Below are the code and all the weights of a small trained network. Each question names an input and a target symbol and asks about switching units off, where a switched-off unit gives its printed mean instead of its output.

import numpy as np


def w(rows, s, z=0):
    codes = np.array(rows[::2]) - 128.0
    scale = np.full(codes.shape[1], s)
    scale[-1] = z or s
    return codes * scale


def norm(h):
    return h / np.sqrt((h * h).mean(-1, keepdims=True) + 1e-5)


def f(y):
    return y / 2 * (1 + np.tanh(0.7978845608 * (y + 0.044715 * y**3)))


def softmax(a):
    e = np.exp(a - a.max(-1, keepdims=True))
    return e / e.sum(-1, keepdims=True)


def log_softmax(a):
    a = a - a.max(-1, keepdims=True)
    return a - np.log(np.exp(a).sum(-1, keepdims=True))


def net(x, mask):
    ids = ['δθλμξστφω'.index(c) for c in x.split()]
    T = len(ids)
    res = E[ids] + P[:T]
    u = 0
    for l in range(2):
        r = norm(res)
        for j in range(2):
            rows = slice(2 * j, 2 * j + 2)
            q, k, v = (r @ M[l][rows].T for M in (Q, K, V))
            z = softmax(np.where(np.tri(T) > 0, q @ k.T / 2**0.5, -1e9)) @ v
            o = O[l][rows]
            res = res + np.where(mask[u + j], z, o[:, -1]) @ o[:, :-1]
        u += 2
        y = f(norm(res) @ A[l][:, :-1].T + A[l][:, -1])
        res = res + np.where(mask[u : u + 16], y, B[l][:, -1]) @ B[l][:, :-1]
        u += 16
    return log_softmax(norm(res)[-1] @ U[:, :-1].T + U[:, -1])


Q, K, V, O, A, B = {}, {}, {}, {}, {}, {}
E = w([
[112,86,143,191],'δ',
[176,214,16,72],'θ',
[183,33,169,133],'λ',
[91,250,29,227],'μ',
[169,89,47,139],'ξ',
[21,139,132,110],'σ',
[253,137,101,99],'τ',
[122,127,99,153],'φ',
[102,230,115,92],'ω',
],0.018)
P = w([
[86,243,191,211],'0',
[98,194,161,168],'1',
[110,185,159,156],'2',
[124,173,149,146],'3',
[138,155,140,135],'4',
[149,151,129,126],'5',
[146,123,107,110],'6',
[165,137,99,120],'7',
[175,124,98,112],'8',
[188,119,83,122],'9',
[192,107,69,118],'10',
[231,94,60,112],'11',
[207,111,44,127],'12',
[160,73,2,135],'13',
],0.0049)
Q[0] = w([
[254,118,76,152],'L0H0',
[142,17,250,206],'L0H0',
[160,201,129,48],'L0H1',
[180,131,16,133],'L0H1',
],0.01)
K[0] = w([
[227,113,188,194],'L0H0',
[28,71,254,52],'L0H0',
[153,168,231,47],'L0H1',
[184,148,64,169],'L0H1',
],0.013)
V[0] = w([
[192,83,66,253],'L0H0',
[46,1,119,161],'L0H0',
[254,124,108,89],'L0H1',
[106,138,207,43],'L0H1',
],0.0068)
O[0] = w([
[206,104,238,137,248],'L0H0',
[124,236,158,244,120],'L0H0',
[132,15,87,1,148],'L0H1',
[208,188,75,12,2],'L0H1',
],0.0052,0.0059)
A[0] = w([
[180,86,60,130,33],'L0N0',
[183,161,188,122,171],'L0N1',
[4,182,140,81,212],'L0N2',
[128,115,74,142,21],'L0N3',
[106,137,116,72,60],'L0N4',
[181,131,142,139,138],'L0N5',
[138,35,217,105,59],'L0N6',
[25,135,185,120,235],'L0N7',
[200,107,166,142,183],'L0N8',
[73,171,189,140,188],'L0N9',
[123,177,92,84,71],'L0N10',
[115,204,88,132,141],'L0N11',
[122,86,79,201,2],'L0N12',
[90,160,40,126,26],'L0N13',
[48,129,104,152,28],'L0N14',
[131,25,148,220,124],'L0N15',
],0.014,0.0012)
B[0] = w([
[141,137,8,180,165],'L0N0',
[58,107,129,100,141],'L0N1',
[43,114,56,18,153],'L0N2',
[121,131,122,168,140],'L0N3',
[118,139,125,88,132],'L0N4',
[93,80,106,97,145],'L0N5',
[110,221,113,173,167],'L0N6',
[98,90,23,88,157],'L0N7',
[54,63,105,125,168],'L0N8',
[113,146,49,70,164],'L0N9',
[162,194,136,160,145],'L0N10',
[141,198,153,154,161],'L0N11',
[89,177,161,171,198],'L0N12',
[98,139,175,214,158],'L0N13',
[83,126,166,113,159],'L0N14',
[162,219,63,88,250],'L0N15',
],0.014,0.012)
Q[1] = w([
[163,51,144,138],'L1H0',
[125,254,72,148],'L1H0',
[103,61,142,85],'L1H1',
[147,74,198,114],'L1H1',
],0.025)
K[1] = w([
[169,178,112,72],'L1H0',
[205,5,162,147],'L1H0',
[72,155,28,93],'L1H1',
[69,118,15,211],'L1H1',
],0.019)
V[1] = w([
[182,201,196,118],'L1H0',
[5,171,179,109],'L1H0',
[130,186,92,114],'L1H1',
[96,55,49,216],'L1H1',
],0.017)
O[1] = w([
[205,194,164,192,13],'L1H0',
[33,169,144,121,68],'L1H0',
[165,99,159,116,252],'L1H1',
[121,46,167,248,120],'L1H1',
],0.017,0.011)
A[1] = w([
[119,225,238,190,251],'L1N0',
[143,122,205,145,238],'L1N1',
[95,166,84,189,86],'L1N2',
[150,185,127,89,225],'L1N3',
[86,165,245,39,13],'L1N4',
[215,126,167,133,42],'L1N5',
[69,105,108,173,143],'L1N6',
[21,139,123,87,193],'L1N7',
[103,142,120,112,92],'L1N8',
[147,103,105,114,173],'L1N9',
[143,134,129,96,204],'L1N10',
[65,89,163,106,212],'L1N11',
[140,126,91,89,88],'L1N12',
[102,75,9,168,151],'L1N13',
[141,134,158,107,207],'L1N14',
[89,155,178,8,8],'L1N15',
],0.014,0.002)
B[1] = w([
[101,77,186,252,170],'L1N0',
[103,163,113,119,125],'L1N1',
[142,141,73,42,172],'L1N2',
[155,103,147,158,160],'L1N3',
[185,218,181,128,138],'L1N4',
[154,119,128,122,128],'L1N5',
[113,95,179,96,166],'L1N6',
[153,71,123,147,190],'L1N7',
[121,117,98,152,139],'L1N8',
[128,132,140,161,154],'L1N9',
[142,120,146,148,140],'L1N10',
[190,101,124,141,144],'L1N11',
[123,143,128,166,164],'L1N12',
[109,183,60,160,252],'L1N13',
[129,138,144,137,124],'L1N14',
[143,148,217,66,158],'L1N15',
],0.021,0.013)
U = w([
[166,20,104,129,137],'δ',
[251,93,130,156,147],'θ',
[141,81,146,109,120],'λ',
[87,159,147,170,164],'μ',
[165,162,86,126,29],'ξ',
[63,129,125,87,35],'σ',
[181,85,125,129,54],'τ',
[194,87,150,77,253],'φ',
[158,184,161,90,165],'ω',
],0.015,0.003)

Each question gives the input, a string of symbols that net reads in full, and the target symbol t.
The units are the heads (2 rows each of Q, K, V and O) and the neurons (one row each of A and B). Each row of codes is followed by its name. A weight is (code - 128) times the scale printed after its matrix; where a second scale follows, it is the last column's (O, A, B and U).
mask holds one flag per unit, layer by layer, with each layer's heads first. A switched-off unit (its flag False) gives its mean, the last column of its rows in O or B, instead of its output. The means were averaged over made-up inputs and are rounded, as every weight is.
A unit's drop is (log p(t) with every unit on - log p(t) with that unit switched off) / (log p(t) with every unit on - log p(t) with every unit switched off).
The circuit of an input: a set's keep is (log p(t) with only the set's units on - log p(t) with every unit switched off) / (log p(t) with every unit on - log p(t) with every unit switched off). Starting from the 12 units with the biggest drops (on a tie, the unit counted first), units are removed one at a time, each time the one whose removal leaves the highest keep (on an exact tie, the one counted first), for as long as the keep stays at least 0.8.
units of the circuit, in order: the units of the circuit, biggest drop first
most important unit: the unit with the biggest drop
top k neurons: the k neurons with the biggest drops, biggest first
k most important neurons of layer l: the k neurons of layer l with the biggest drops, biggest first
which heads matter: for each layer, one digit per head in row order, 1 if its drop is at least 0.15 and else 0, layers parted by /
input ξ φ ω μ δ λ δ δ δ δ μ ξ μ λ, target μ: top neuron : (L0N2)
input μ μ δ ω φ ξ φ θ δ, target θ: top 3 neurons : (L0N2 L0N15 L0N12)
input μ δ δ ω τ, target φ: which heads matter : 11 / 11
input λ ξ φ θ ω θ, target θ: 2 most important neurons of layer 0 : (L0N6 L0N2)
input δ σ δ, target σ: 3 most important neurons of layer 0 : (L0N7 L0N0 L0N14)
input θ λ μ δ τ μ, target δ: 2 most important neurons of layer 0 : (L0N15 L0N8)
input σ δ δ ξ θ τ μ δ δ μ ξ μ φ λ, target ξ: which heads matter : 01 / 00
input φ μ μ δ δ φ λ, target μ: 2 most important neurons of layer 0 : (L0N15 L0N6)
input ω δ φ σ ω ξ ω φ, target ω: which heads matter : 01 / 01
input φ μ ω τ, target φ: top 2 neurons : (L1N15 L0N8)
input μ φ σ φ, target σ: units of the circuit, in order : (L0N7 L1H0)
input ω μ μ δ μ φ, target μ: top 4 neurons : (L0N2 L0N15 L1N0 L0N0)
input δ ξ δ λ, target ξ: top 3 neurons : (L0N15 L0N8 L0N11)
input σ μ ξ δ δ δ ξ τ, target δ: units of the circuit, in order : (L0N15)
input δ μ μ λ φ, target μ: top 4 neurons : (L0N15 L0N8 L1N0 L0N0)
input δ μ δ δ μ ξ μ σ δ ω λ, target ω: which heads matter : 01 / 01
input θ σ λ, target σ: top 3 neurons : (L0N2 L0N8 L0N6)
input μ φ θ θ ω τ φ φ φ ξ τ θ ω δ, target ω: units of the circuit, in order : (L1H1 L0N0 L1N15)
input φ λ λ δ, target δ: top 2 neurons : (L0N8 L1N7)
input ω μ μ δ δ δ θ λ, target θ: which heads matter : 00 / 10
input δ φ δ, target δ: most important unit : L0H1
input μ θ δ φ, target θ: top 2 neurons : (L0N2 L0N9)
input φ λ θ δ δ δ λ μ δ, target μ: top 3 neurons : (L0N15 L1N0 L0N13)
input ξ δ σ δ μ δ ω φ, target ω: 2 most important neurons of layer 0 : (L0N10 L0N0)
input ξ ω φ λ θ λ, target θ: which heads matter : 01 / 10
input δ τ θ, target δ: 3 most important neurons of layer 0 : (L0N15 L0N0 L0N12)
input μ σ μ λ σ φ, target σ: which heads matter : 10 / 11
input μ ξ μ δ φ τ δ σ, target δ: 2 most important neurons of layer 0 : (L0N15 L0N7)
input σ μ δ λ μ μ δ φ δ, target μ: most important unit : L1H0
input μ δ δ δ μ σ δ, target σ: top 2 neurons : (L0N7 L0N2)
